How the nodes are linked:
state | zo ve po bu ke ga
nl | pn dj jz pj sd rz
cl | jr mf . cq gs lm
cz | zr tl cq dj bt fg
mb | . bf zd gd . sm
rj | fh ql . lm sz .
ql | rz rj . tq jz .
sb | dr ff cr tb fd pj
zr | rt bp cz gz dt rq
cj | . ng ch qm jg .
fh | jh rz rj jq dj .
bh | . sm ll qt bf jg
ld | zh rg . bc . hl
sn | . md gt sm zg rn
sm | . bh dr tj mb qg
hb | cf mz pq fr . zz
jq | ch tr lm fg jr .
mj | dd fg sc rz tl .
mz | zg hb zh zd . gt
cq | cz qr . sz jb hc
bm | rp pz . rg . jb
jh | lz mt fh ch gz .
gs | ff cr . jb zp cl
pn | rn gz nl jf gt mt
gf | jg jf jr zr ll ch
dt | qt cm bt zz gn zr
lm | jq tq . hc cl .
rq | qm dd fg jh zr .
sf | gd gn sg mz . cm
dr | sm ll sb cm zd jf
tl | bp cz qr nl tb mj
dd | sq rq mj mt bp .
bp | hp zr tl pn cm dd
tb | cm bt dg sd sg tl
pz | sg bm . ld . dg
mt | jp jh rz bn pn .
bz | pp hl . gs rg sz
fd | zd zl bc sg . sb
bn | ng ch tr dd jf .
ff | ll sb gs bt zl jr
rt | . hp zr gm qt qm
hl | sd bz . cr ld jz
pj | jf jr mf tl sb tr
ch | cj bn jq rq gf .
gn | fj sf rp hb . dt
jp | . lz mt ng rn .
tq | tr lm . sc mf .
tj | . qt cm sn gd hp
rp | gn sg bm pq . bt
dj | gz nl sz jr pp fh
qt | . tj dt md fj rt
jb | bt dg . bz bm cq
zd | mb fr fd sf . dr
mf | pj cl . qr cr tq
zz | md gt pp ll hb gz
sg | sf rp pz zh . tb
qg | . jg jf hp sm ng
bt | dt tb jb pp rp cz
qr | tl cq . jz dg sc
lz | . jp jh cj gm .
cr | sb gs . dg bc mf
qm | . sq rq lz rt .
fr | bf zd zl gn . ll
dg | tb jb . hl pz qr
bc | fd zp . pz . cr
cf | . zg hb bf . md
rz | mt fh ql tr nl .
rg | pq ld . zp . bz
zg | . cf mz mb . sn
sq | . qm dd jp hp .
gt | sn zz sd dr mz pn
fj | . gd gn cf . qt
sz | dj jz . cl bz rj
jf | qg gf pj bp dr bn
gz | gm pn dj gf zz jh
hc | fg sc . rj cq .
tr | bn jq tq mj pj .
zl | fr fd zp rp . ff
jg | . qg gf rt bh cj
zp | zl bc . bm . gs
sd | gt pp hl sb zh nl
hp | . rt bp rn tj sq
sc | mj hc . ql qr .
cm | tj dt tb gt sf bp
rn | . gm pn qg sn jp
ng | . cj bn sq qg .
zh | mz pq ld fd . sd
gd | . fj sf zg . tj
pq | hb zh rg zl . pp
jr | gf pj cl cz ff jq
bf | . mb fr fj . bh
ll | bh dr ff dt fr gf
pp | zz sd bz ff pq dj
fg | rq mj hc fh cz .
md | . sn zz bh cf gm
jz | nl sz . mf hl ql
gm | . rn gz jg md lz

The rows follow the links: the fewer symbols apart two nodes are, the more alike their rows tend to be.

Each row is also shifted at random along 10 hidden directions that mean nothing.

Name the node of each row.
  73    18    38    47     2     5    -7     0    13    20    -5   -35    30   -26    -2    60   -17   -20   -35   -50   -64    21   -22    50   -54    28   -15    90    43   -17   -41   -23    11     5    14   -36   -29    -3    38    10   -12     6   -34    78    53     4    -6    25 | lm
  93    14    28    33     2    33    21     3   -21   -16    -4   -19   -27    76     7     7    18    59    19   -35   -33    44   -18    29     8    -7   -14    38     3    20   -14   -30    22    28    22    43   -46    51   -22    46   -38    -3    25   -55   -70    34    23    18 | pp
  37    13    -2   -58     1    14    -7    -7   -14     4    26   -10   -29    40   -14    43   -10   -10    21   -31   -14    23   -16    11    20     9   -66     5   -10   -26   -25   -22     7    14   -15   -10    21     4   -13    12   -28    -2     0   -68    -1    30    16    22 | nl
   0   -20    14   -26    -1    41    -3    19   -36    20   -14   -18    29    18   -14    12    14    24     2   -65     1    53   -23    49   -10    -1    25    63    18    10     8     0     2    15     4   -27   -53     3   -23    24    15    45   -20    11    -9    -2     3    49 | gn
   3    -9   -18     6   -33    37   -13    15    27    28    14    50    14    43     1   -40    31    30    -9    -1    33    35    44    -7    -5    -4    41    -7    -7   -25    21    -3   -29     7   -12    24   -28     8   -21   -42    20    -5   -31   -21   -11   -43    32   -22 | jf
 -21    23   -36    17   -14    -5    33   -12   -29   -17   -25    13    -6    -2    -4   -43    40    35   -36   -10    21   -37   -16   -20    18   -21    35   -18    26    37   -10    33    -6    -4   -13   -40   -11   -11   -37    13   -22    42   -18    56    37    -9    -4   -26 | zz
  22   -10   -27   -13    -4   -17   -28     1   -39    30   -14    -6     1    27   -38    11     8    38   -11   -23   -44   -38   -18    -3    15     4    -7    -6     5   -26   -29   -17   -15    11   -13   -40    -9   -43   -17     7   -42    46   -45     1    66   -16   -14     6 | zd
   0   -44    37    34     0     1   -50     8    18    11    16     9   -25    38    16   -44     4    -9   -34    17    28    14    37    19    25    12    -7    15     2   -31    19    31     4     0   -25    23     5    -1    -2   -61    11   -25   -39     2    14   -41    58   -30 | tl
   3   -11    40   -92   -14    26    32     1     7     9     7   -17   -10   -39    42    78   -52   -49    63    -5   -42   -10   -10    75   -31    -3   -38    69   -27    27    12   -23    16    -2    38    69    20   -50     1    28    -1     9    34    -7    -5     0   -22    43 | bh
  21   -19     7    96    10   -54   -24    19    24   -27   -33   -24    33   -36    -2    -1   -18    18   -17    17   -19   -37    17    16   -11   -25    24    -4    15    -5    -4    23    21    -5    14   -36   -32   -32    47    14    19     8   -27    65    41    -2   -10    24 | qt
  31   -22    30    54   -13    36   -12    28    48    12    16    -6     8   -18    38   -31     9     8    10     9    16    51    54   -28   -16    11    47    69    14   -26     5    17   -36   -21     8    57     8    -5     4   -42     1   -32    37    16    -5    -5     5   -55 | mf
   4    11    47    22    -1    -1     6     5    37    11    16    -9    -5    23    -6     9    10   -36   -23   -49    21    44   -12    52   -21    22   -23    12    23    15    -1   -22    -5    16    12    -8   -31    32    28     9    31    -8   -36    18   -27   -20    13    46 | sz
  21    12     5    33     4   -23    -3    -5     6   -11     5    -6     4     6    15     4    -3     0   -17    28   -60    15   -32    34   -17     3   -19    23   -16     3    12   -47    32    12    63    52   -48    74    69    45    26   -12     4   -13   -64   -30     9    46 | ll
 -27   -18    -1   -53    30    -4     8     5    11     4   -35    -9    18     2   -16    31   -14   -34    24   -19    25   -25   -19     8   -16    12   -16   -77    -5    58    20     4   -19     9   -15   -29    -2   -27   -28    12    21    10    21     9    12     3   -27    17 | bt
  -3     2     5     4    30    -9    11    -8     0   -20   -28   -13    12   -29    26     8   -22   -23   -16    14    -7   -30   -11    -3   -19    12    -4   -14     8    36    -4    22    10    -7   -10   -13    11    -6   -16    -3     9   -13    27    51    23     4    -7   -25 | cz
   6    13   -37     9    40   -29   -45   -22   -69    -1    -4   -20    19    40   -71    19    -2    28   -16   -15   -49     3   -47   -19    20    14   -37   -30   -14   -36   -33   -28    29    16   -10   -79   -24    52     2    33   -18    23   -17   -42    -1    31     6    23 | tb
  76    35   -30    29    -3     5     0    12    -2   -26     5    -5    30   -13   -22    14     3    30     9    -8    -8    21    -2   -22    -9   -26    18   -11    14   -17    -5    10    14    -9    -6   -51   -14    29    34    23    -3   -13   -17   -13   -12    65     9    40 | lz
  -9     5   -12   -75    -2    25     3    -3   -25    23    -3    24    14   -42     9    -5     0   -52   -37   -18    20     3   -20    20   -12    -1    11    22    29    30    21    37     2   -13   -33   -55    23     2   -16   -26    29     9   -35    55    32    -5     9     0 | rq
 -60   -10   -28   -42    15   -44   -41   -23   -35    -1    16    14   -20   -19   -15   -34   -11   -51   -56    50     7   -52   -25   -15    43     5   -39   -53    -9   -28    10    23    22   -13   -28   -40    45    14    25   -32    26    -3   -54    -2    28   -27    23    -3 | bp
  41    -1   -13    -3   -11   -28   -11     7     8    19     2    20    16    32   -37    13    -4     1    25     3   -16   -26    16    10     5     1   -17   -62   -45   -16    16   -52    -4    16    -6    -6   -11   -12     3     1    14     4   -25   -30   -11   -25    -7    25 | sm
 141   -45    15    41    21     9   -28    46     0    30   -27   -29   -11    38   -11     0     7    63    13   -19   -31   -24    13   -54     5    -8    25   -21    28    -5   -17    24   -45     5    -9   -16    -3   -73    -9   -11   -71     5   -25    -7    43    50   -21   -12 | zp
  57    -6   -22     1     3     6   -24    17   -18    41   -26    19     8    45   -41   -17    40    22   -38   -31   -16    10   -30     0    -1     6    17   -11    23    13     8    12   -36    11    -9   -37   -30   -19   -23    -4   -39    22   -56    35    32    11     8     0 | ff
  37   -44    39    10     4    29   -12    16    27    18    -4     0   -15    30    16    -5   -15    13    10    -9    29   -13    50   -27    -1    10    16   -18    12   -14     0    29   -20     0   -46    -1    26   -55   -29   -64   -18   -27   -23   -10    36     6     9   -38 | sc
   6   -21   -39   -18     7     2   -43    20   -32    46    -5     1    -5   -41   -19   -38    23     5   -26     7     9    -6    -7   -89    24    -2    38    20    36   -30   -10    58   -51   -29   -26   -48    58   -50    -7   -45   -55    22   -21    39    79    40   -19   -66 | cr
  70    27   -16    15     6   -13   -27    -2     2   -13    29    -7    12   -16     6     7   -16   -12    -5    41   -47    16    -6   -23    -7    13   -29    -1   -24   -46    -6   -39    28    -4    14    18     2    76    71     4    25   -37     7   -49   -43    12    21    17 | bn
  32   -47    41    24   -24    28     4    45    44   -21    17   -40   -21   -21    56    -4    -6    26    50     3     6    33    57    13     8   -20     4    80    -3   -24    -8    20    -8    -8    16    74    17   -52    11     4     9    11    52   -12     3   -17    -4    -9 | mz
  68    26   -14    62     0   -26    12   -26    -3   -39   -22   -14    -8    38    -7    69   -45    66    31    16   -95   -88    26   -11   -20     2   -27   -49   -27   -37   -59   -40    44    18    -2     0   -13   -37    10    21   -70   -10    -2   -47    38    35   -13     4 | ng
 -14     1     9    90    17    20    19   -13   -18   -25   -23    -1    19    53     1   -45    29    85     3     4     8    39     4   -34    -3    -5    65    -2    -1    22     3   -14    13    17    31    40   -69    83   -15    30    -3   -12    53   -38  -106    22     5   -22 | bm

Start here and follow the symbols in turn, left to right. Where do you end up?
Answer with the node's name.
   3    -5   -30   -42    -7   -13   -10    15    15   -20    38     2   -25   -59    16   -26    -2   -40    10    42    32    -7    13   -53    32   -16   -25   -30    -5   -29     4    37   -18   -26   -23    -1    78   -12    38   -22    23   -13     7   -24    12     9    -5    -5
ve zo ga bu bu bu po -> jh
  56    -9    -1   -50     3    29   -37    -1   -39    33    29    21    -3    28   -11   -33     2   -17   -24    -5    11    30    -9    -6    31     2   -14     7    -8   -34    17    12    16    -7   -42   -27    13    49    -1   -43    14   -11   -46   -50   -17     7    49     4
zo bu bu bu ke ve po ve po -> tl
  19    12    53    56   -22    10    -7   -15    25    43     2    12     6    73   -15    23     7    13   -46   -67   -20    15    14    70   -32    42    -8    42    17   -16   -28   -52     3    27   -10    -4   -61    -1   -22   -32    -8     1   -68    40    40   -68    28    -4
zo po ve ke ga ke ga zo -> jq
  -7    19   -29    23    15   -36   -67     6   -20    24    45   -12    10    -4   -79   -32    43   -25   -57   -31    20    72   -52   -23    30    13   -21     8    26   -55    -6   -14   -18    -4     3   -83    -5    80    68     7    23    16   -68     2   -19    14    16    47
ve bu ve zo zo ke zo -> mb
-107   -17    17   -15     4     2     3   -23   -27   -29     0   -29   -19   -54    55    -9   -22   -15   -37    38   -25    -6   -28    44     7   -11     3    88    18    10     4    55    47   -16    34    27    10     3    24    18     6    17    -2    48    14   -18    16     4
ve ga zo po ve ga bu bu ke -> gf
  19    34   -28    -5    -7    36    42    -9   -35   -30     2     4   -13   -43    41   -27    20    24    -7    15    -2    19   -14   -31     8   -27    35    51    25    23    -9    37    19   -18     1    14    17    30   -12    24   -18     0    47     4   -22    37     5   -26
zo po ke bu bu ke ve ga bu zo -> sn
 -99    36   -19    17   -12     6     2   -20    -1    -1    32    17     4   -19   -24   -43    42   -13   -39    -9    56    62   -10   -20    12    15    22    28    19   -14    -5     4   -10   -10     4   -18     0    68     4    -6    21     0    -3    20   -29    -6    10   -20
zo ga bu ke po ke ve ke -> zp
  51     5     0   -68    28    -1    17    -2     8    32   -10    -7     0     4   -16    62   -23   -38    24   -25   -30   -31   -31   -17   -29    30   -38   -67    -4    30    -5   -30   -24     5    -6   -22    15   -22    -4     8   -19   -16    -2   -16    12    35   -38    27
zo ke ve zo zo po ke zo -> mb
   5   -22    11    72   -37   -17    -5    18    37    30   -21    52     9    79   -22   -60    38    48    -1     1    44   -17    62    19    12    -4    41   -55   -29     4    31   -35   -32    21   -10    26   -52   -31   -44   -32    21     9   -35    13    -5   -90    13   -24
po po ve po ga ve ve ve -> cr
  28    12    42   -25   -16    55    25    18    55     1    16   -26    19    23     5    82   -22     7    67   -72    19    62    41    26   -53    20   -11    27     0   -12   -32   -32   -15    15   -12    11   -14   -23   -12     4    14    -8    33   -43    -5    26   -16    36
ke ke ke bu zo zo ga -> dr
  16    28   -10   -18   -18    -1     2   -14   -19     0     1     1    24   -44     7    36   -28    -8    25     7   -52     1     3    20   -17     0    -5    64   -14   -22   -20   -29    22   -11     9     7    10     1     8    11    -7     9    27    12     9     5   -13     1
po ke ve po po ve bu ke -> pz
   2    -7    -9     3    12   -57     4     3     3   -29   -16   -43   -28   -36     5    20   -15   -18    -3    26   -30   -75   -30    -9    18   -19   -37   -44     1    16   -23     7     6    -1    11   -18    32   -45    39    41   -13    28     4    21    46    -9   -38    25
zo ga bu po ke po bu ve zo -> sf
  34    26   -29    49    21   -46    -1   -16    10   -46    -7    14    34    10   -28     8   -20    18    26    48    -7   -46    22   -51    -4     0    -8  -126   -48   -15     3   -44    30     4   -11   -21   -13    44    30     8    36   -39    22   -62   -44    21    -8    14
ve bu ke po ke ve ga -> pn
 -31   -11    -6    -4   -26   -12   -17    18    35    22     6     3    22   -55    14    -4     1   -35    -9     4     9    14    22    26   -20     8    -1    34    -5   -18     0   -11   -23    -8     8    16     0   -30    26   -15    51    16    -6    60    40   -72   -13    -1
zo bu bu ke ga ga ke po ke -> mz
